Rows with their classes
[ -5  13  17   7  15   5  12   4 -20   2  -3  -3   3 -10 -10  29  -9   0
 -19   0  -7   9   1  -3] : Gudem
[  0   7  15   4  10  12   7   2 -14  -1  -3  10  -7   0 -16  10  -4  -3
 -12  -4  -6   6   3  -4] : Gudem
[ -1  19   9   2  11  -6   4   9 -18 -11   1   0   5   4  -8  19  -6 -11
 -18   8   0  -4  -8  -1] : Zedad
[-12   2  53  -6  19   5  15   2 -27   1  16  -2   5  -5 -13  25 -16  -6
  -9   4 -12   5  -4  -1] : Zedad
[-10  12  16  14   4  12   5  -2 -19  -1   7   3   8  -7  -7  12 -10  -5
  -6  -5  -9  13   1  -2] : vun
[-15   0  15   2   4   6  19   0  -5  -4  -4  -8   3  -1  -2   1   1   7
 -13  -1  -4   7   5  -1] : Gudem
[-11   5  15  10  24 -10  16   4  -6  -3   2  10  10 -10   0  13 -11   3
  -9  -2 -11  16   6   1] : Zedad
[  0   8  20   1  18  12   9   9  -6   3   0  11   7  -6  -3  17  -3  -4
 -15   4   1   8  -3  -3] : vun
[ -4  16  12   1  16   7  11   8 -18   6   4  -1   6  -4 -11  19  -7 -12
  -7   1   4  14  -3 -11] : vun
[ -5  22  18   6  14  -1   9   5  -7   4  18   1   3  -1   0  16 -15 -10
 -13  -3  -1   6   0  -3] : vun
[-10   7  31  -4  15   7  12   4 -17   0   0  10   1  -9  -6  21  -8  -8
 -11  -5 -10  19   5   2] : Gudem
[ -1  17  25  -4   5   3  -1  -5 -16   4   6   6   1  -1 -11  20 -14 -32
 -12   1  -6   9   1  -6] : vun
[ -4   6  13   4  10   1   5  -9 -15   7   1  -5  -2  -4 -14  13  -6 -13
   9   9  -4  -3  -1   0] : Gudem
[ -7   9  35   1  13  17  10   2 -14   7   0  11   3  -9 -12  20  -8 -17
 -15  -1 -10  15   3  -5] : vun
[ -3  20  25   1  14   6  12   4  -8   2 -10  17   5 -11   1  16  -9   1
 -16   2 -12  22   5  -8] : Gudem
[ -2  12  17   0   0   8   7   8 -20  -3  -4   1  -1  -3 -16  21 -10 -13
 -15   1  -1   9   1   2] : Gudem
[ -7  20  22   1  19  13  11   7 -21  -2  -1   7   5  -6 -13  24  -7 -10
 -19   0  -6  15  -8  -8] : Zedad
[-5  9 20 -4  5 10  3  5 -4  6 -2 17  1 -7 -2 10  1 -8 -6  9 -3  6 -1 -6] : vun
[ -4   9  20  -5  13  16  14   8 -22  -1   4   4   5 -14 -10  16  -9  -2
 -12  -5 -12  10  -2  -6] : Zedad
[ -1  20  20   3   2  14   2   1 -15   6 -10   9   2   0  -6  19 -11  -9
  -4   3  -3  17  -8 -15] : Zedad
[ -4  15  24   0  16  22  12   5 -16   5  -8  14   3  -6  -5  17 -11  -7
 -15   6  -6  19  -1 -21] : vun
[-12  -2  30   3   9  13   3   5 -12  -1   2  11  -2 -15 -13  23  -4  -1
 -15 -10 -14  11  13  10] : Zedad
[  0   5  17   2   7  16   3   1  -3  -1  -3  10   0  -6 -10  11  -6  -2
 -10 -10  -9  12   8 -11] : Zedad
[  3   7  27   9  31   5  28   8 -17  -3   0  -3  -4  -3   0  16  -8  -5
 -17   2  -8  16   5  -1] : Gudem
[ -9  20  13  -3   7  16  -2   3 -23   5  -3  25  10  -4 -25  24   1 -17
  -1  -5 -10   8  -3  -5] : Zedad
[ -7  12  35   4  25   4  23   3  -7   1 -15   9   0 -15   5  21  -9  14
 -16  -5 -16  20  10   3] : Gudem
[ -5  20  22  -8  19  10  15   8 -29  13   5   8   4  -8 -12  20 -16 -21
 -25   5 -11  13  -8   6] : vun
[  6  21   9  -3  11   4  11  11  -5  -4   8   8   3  -5  -1  14  -4   3
 -24  -5  -7  23  -1  -5] : Gudem
[ -3  10  47   9  28   5  32  21 -10  -4  18   5   1  -8  -3  23  -4  -1
 -35  -2 -17  16   4   8] : vun
[ -3   8  14   6  13   1   4   0 -17   2   3 -10   6  -1   0   6  -8 -15
  -4   6  -7  10  -8 -14] : vun
[  1  10  29  15  20   6  11   8  -9  -3   5   2   1 -12  -8  17  -6   0
   3   5  -9  16  15   3] : Zedad
[ -8   8  12  13  14   0  17   8 -12  -3   2  -3   6  -6  -5  19  -5  11
  -9   1  -5   1   4  -1] : Zedad
[-19  -3  16  18   8   9  19   1 -12  -2  -3  -8   0  -2 -11  17  -6   8
  -5 -11  -6  12   9  -3] : vun
[ -5  18  31   0  21  12   7  12 -18   1  -5  11   1 -14 -14  26 -11  -3
 -21   4  -5  23  -6  -5] : vun
[ -2  12  33   2  24   6  17  10 -18  -5   3  12   7  -5  -4  10   2 -11
 -20   2  -8  15   4  -1] : vun
[ -7  20  32  -1  20  10  -2   2  -3   9  -4   8  -1 -13   1  16  -8  -5
 -17  -5  -8  17   1  -1] : Zedad
[ -1  22  15  -2   9  10   1   5 -15   5  -5   4   7  -9  -7  21 -10  -2
 -16   2  -5  13   0 -15] : Zedad
[ -4   1  19  10  10  -3  16   0 -10  -2   9  -8   0   2  -2  11  -5  -2
  -6 -11  -9  -1   6   3] : Zedad
[  2  10  13  -6   4   6   6   4 -14   8  -3  19   3  -6 -10  17  -8 -15
 -13  -2  -6   8  -9  -3] : Zedad

Rows with their classes
[-2 -2  0 -5 -4 -4  0 -1  0 -3 -1  0 -1 -2 -3 -4  7 -1  0  0  1  3  0 -1] : B
[-1  0  0 -5  2 -3 -2 -3  4  0  0  1 -1  1 -3  0 -1 -3 -1  1 -6  2  2  1] : S
[-3  0 -1  0  1  0  0  0  0 -3 -2  1  1  2 -3 -2 -2 -2  1  2 -1  1  3  1] : S
[  1   0   0  -2   3 -12   0   2   5  -1  -2   1  -4   1   1   1  -3  -2
  -4   7  -6   4   3  -2] : B
[  2  -1   0   0   2 -10   2   4  -2   3   2   1   1  -3   1  -3  -1   1
  -2   0   3   3   1  -1] : B
[-4  4  1  0 -3  5 -1 -6  1  0  0  0  0  0  3 -1  0 -3  2  1 -5  2 -1  2] : S
[ 2  0  5  0 -7  4  2 -5 -6  1  4 -3 -2 -4  2  0 10  1  2 -4  8 -1 -5 -1] : V
[-5  4 -2  4  1  5 -1 10 -3 -8  2  1  4  4 -2  2 -4 -4  4  5 -2 -1  5  4] : S
[ 0 -3 -1  0  5 -7 -2  2  1  3  3  2  3 -3 -1  1 -1 -1 -2 -2 -3  2  1 -1] : B
[  4   0   4   0  -1   3   4 -11   0   5  -2  -1 -12  -3  10  -1   2   1
   2   5  -2   1  -5  -1] : V
[  3  -1  11  -1  -5   5   2 -12  -2   5   1   0  -5  -2   6   2   6   1
   1  -1   2   1  -7  -4] : V
[  2   5   0   1  -7 -13   0   5   0   0   2  -2   4  -2   5  -3  -1  -2
  -1   1   5   2   0  -4] : B
[  3  -2   5  -1  -2   5   2 -13   3   7   0  -1  -9  -3   8  -1   4   0
   3  -1  -1   3  -6   0] : V
[ 2 -1  1 -1  0  1  2  4 -4  0  4  1  1 -1 -1  1  3  0  3  1  1  1 -1 -1] : S
[-2 -2  2 -5 -8  2  1 -7  3 -4 -4 -3  3  3 -6  0  7 -2 -1 -4  1 -2 -1  1] : B
